Below is a small trained network, with its code and all its weights. Each question gives an input and a class and asks what happens when units are switched off, that is, made to give their printed mean instead of their output.

import numpy as np


def w(rows, s, z=0):
    codes = np.array(rows[::2]) - 128.0
    scale = np.full(codes.shape[1], s)
    scale[-1] = z or s
    return codes * scale


def norm(h):
    return h / np.sqrt((h * h).mean(-1, keepdims=True) + 1e-5)


def f(y):
    return np.maximum(y, 0)


def log_softmax(a):
    a = a - a.max(-1, keepdims=True)
    return a - np.log(np.exp(a).sum(-1, keepdims=True))


def net(x, mask):
    res = np.array(x, float).reshape(1, 3) / 4 @ E
    u = 0
    for l in range(2):
        y = f(norm(res) @ A[l][:, :-1].T + A[l][:, -1])
        res = res + np.where(mask[u : u + 10], y, B[l][:, -1]) @ B[l][:, :-1]
        u += 10
    return log_softmax(norm(res)[-1] @ U[:, :-1].T + U[:, -1])


A, B = {}, {}
E = w([
[127,145,238,176,127,156,154,129,102],'x0',
[138,136,60,177,121,254,38,138,152],'x1',
[32,97,129,212,98,88,150,159,115],'x2',
],0.0099)
A[0] = w([
[133,64,108,151,94,87,174,177,59,130],'L0N1',
[113,199,67,135,96,44,106,81,144,129],'L0N2',
[183,182,82,29,71,96,212,111,142,138],'L0N3',
[38,143,58,218,86,235,78,130,148,89],'L0N4',
[86,116,219,180,146,145,141,66,31,143],'L0N5',
[150,93,123,112,166,243,20,81,157,124],'L0N6',
[2,141,100,188,83,176,148,158,114,137],'L0N7',
[62,92,100,93,87,179,47,184,219,70],'L0N8',
[19,127,138,212,152,131,203,219,117,3],'L0N9',
[180,193,204,193,127,171,179,130,134,132],'L0N10',
],0.007,0.0046)
B[0] = w([
[180,114,178,133,189,172,93,103,134,184],'L0N1',
[215,122,94,173,138,143,185,110,101,178],'L0N2',
[13,124,173,113,119,117,129,104,123,216],'L0N3',
[2,80,172,82,143,79,184,156,174,246],'L0N4',
[192,141,135,177,115,141,226,135,118,219],'L0N5',
[129,174,101,94,231,103,62,149,65,254],'L0N6',
[180,75,143,228,47,102,81,38,152,216],'L0N7',
[139,140,105,123,178,174,163,222,219,196],'L0N8',
[198,209,132,128,95,95,43,55,56,195],'L0N9',
[192,116,44,143,133,125,152,165,135,206],'L0N10',
],0.0078,0.0073)
A[1] = w([
[173,131,135,89,145,87,166,117,59,153],'L1N1',
[147,134,163,190,6,79,64,113,109,53],'L1N2',
[155,101,215,101,151,140,141,95,157,118],'L1N3',
[126,105,102,78,144,58,171,69,104,6],'L1N4',
[152,154,74,101,165,119,58,108,176,187],'L1N5',
[149,113,115,109,106,178,55,132,146,124],'L1N6',
[151,187,115,120,199,124,98,185,105,61],'L1N7',
[84,84,148,129,108,120,114,175,143,130],'L1N8',
[87,162,168,108,119,139,151,86,165,48],'L1N9',
[98,143,96,110,175,138,16,144,102,17],'L1N10',
],0.012,0.0014)
B[1] = w([
[75,92,23,96,84,207,107,189,195,253],'L1N1',
[221,137,140,131,47,33,111,30,65,238],'L1N2',
[38,104,105,134,171,152,52,151,124,196],'L1N3',
[104,227,186,108,85,172,63,184,182,240],'L1N4',
[112,98,253,158,100,94,158,103,104,249],'L1N5',
[55,87,196,81,175,96,58,1,143,178],'L1N6',
[189,168,90,90,171,85,41,65,15,241],'L1N7',
[169,51,54,140,137,185,194,129,189,164],'L1N8',
[103,180,57,82,45,139,149,125,192,162],'L1N9',
[116,125,223,100,165,48,163,15,94,251],'L1N10',
],0.0068,0.0078)
U = w([
[201,110,148,222,25,60,129,35,95,253],'0',
[225,148,123,158,83,209,252,178,109,17],'1',
[60,189,134,40,61,192,126,183,218,163],'2',
[65,13,93,207,201,135,147,92,228,60],'3',
[136,132,174,49,250,96,74,4,56,184],'4',
[232,175,71,124,204,218,86,162,37,25],'5',
],0.012,0.0032)

Each question gives the input, the list of numbers given to net, and the class t.
The units are the neurons (one row each of A and B). Each row of codes is followed by its name. A weight is (code - 128) times the scale printed after its matrix; where a second scale follows, it is the last column's (A, B and U).
mask holds one flag per neuron, layer by layer. A switched-off neuron (its flag False) gives its mean, the last column of its row in B, instead of its output. The means were averaged over made-up inputs and are rounded, as every weight is.
A unit's drop is (log p(t) with every unit on - log p(t) with that unit switched off) / (log p(t) with every unit on - log p(t) with every unit switched off).
unit that matters most: the unit with the biggest drop
k most important neurons: the k neurons with the biggest drops, biggest first
k most important neurons of layer l: the k neurons of layer l with the biggest drops, biggest first
drop of u: that unit's drop, to one decimal
input [8,-8,0], class 1: 3 most important neurons : L0N5, L0N4, L0N7
input [-8,-3,-5], class 2: most important neuron : L0N6
input [5,-2,-6], class 5: 3 most important neurons of layer 0 : L0N4, L0N10, L0N7
input [2,-4,2], class 0: 3 most important neurons : L0N4, L0N6, L0N9
input [4,-1,1], class 0: 4 most important neurons : L0N9, L1N2, L0N8, L0N6
input [7,-8,0], class 1: 2 most important neurons : L0N5, L0N4
input [3,-5,1], class 2: 3 most important neurons : L0N7, L1N1, L1N3
input [-2,5,5], class 3: 2 most important neurons of layer 0 : L0N4, L0N8
input [-5,3,5], class 3: 2 most important neurons : L0N4, L0N8
input [8,-6,1], class 1: 2 most important neurons of layer 0 : L0N7, L0N5
input [-2,7,2], class 3: 3 most important neurons : L0N4, L0N9, L1N8
input [-1,1,3], class 0: 2 most important neurons : L0N7, L0N9
input [8,-6,-1], class 1: 2 most important neurons : L0N5, L0N4
input [8,4,-2], class 5: unit that matters most : L0N5
input [7,2,-6], class 5: 2 most important neurons : L0N10, L0N5
input [7,-6,1], class 1: 2 most important neurons of layer 0 : L0N7, L0N5
input [7,-6,-3], class 2: 3 most important neurons of layer 1 : L1N1, L1N3, L1N2
input [3,8,5], class 3: drop of L0N4 : 3.4
input [-4,-5,-3], class 2: drop of L1N9 : 0.0
input [-3,5,4], class 3: drop of L0N4 : 0.7
input [0,7,3], class 3: unit that matters most : L0N4
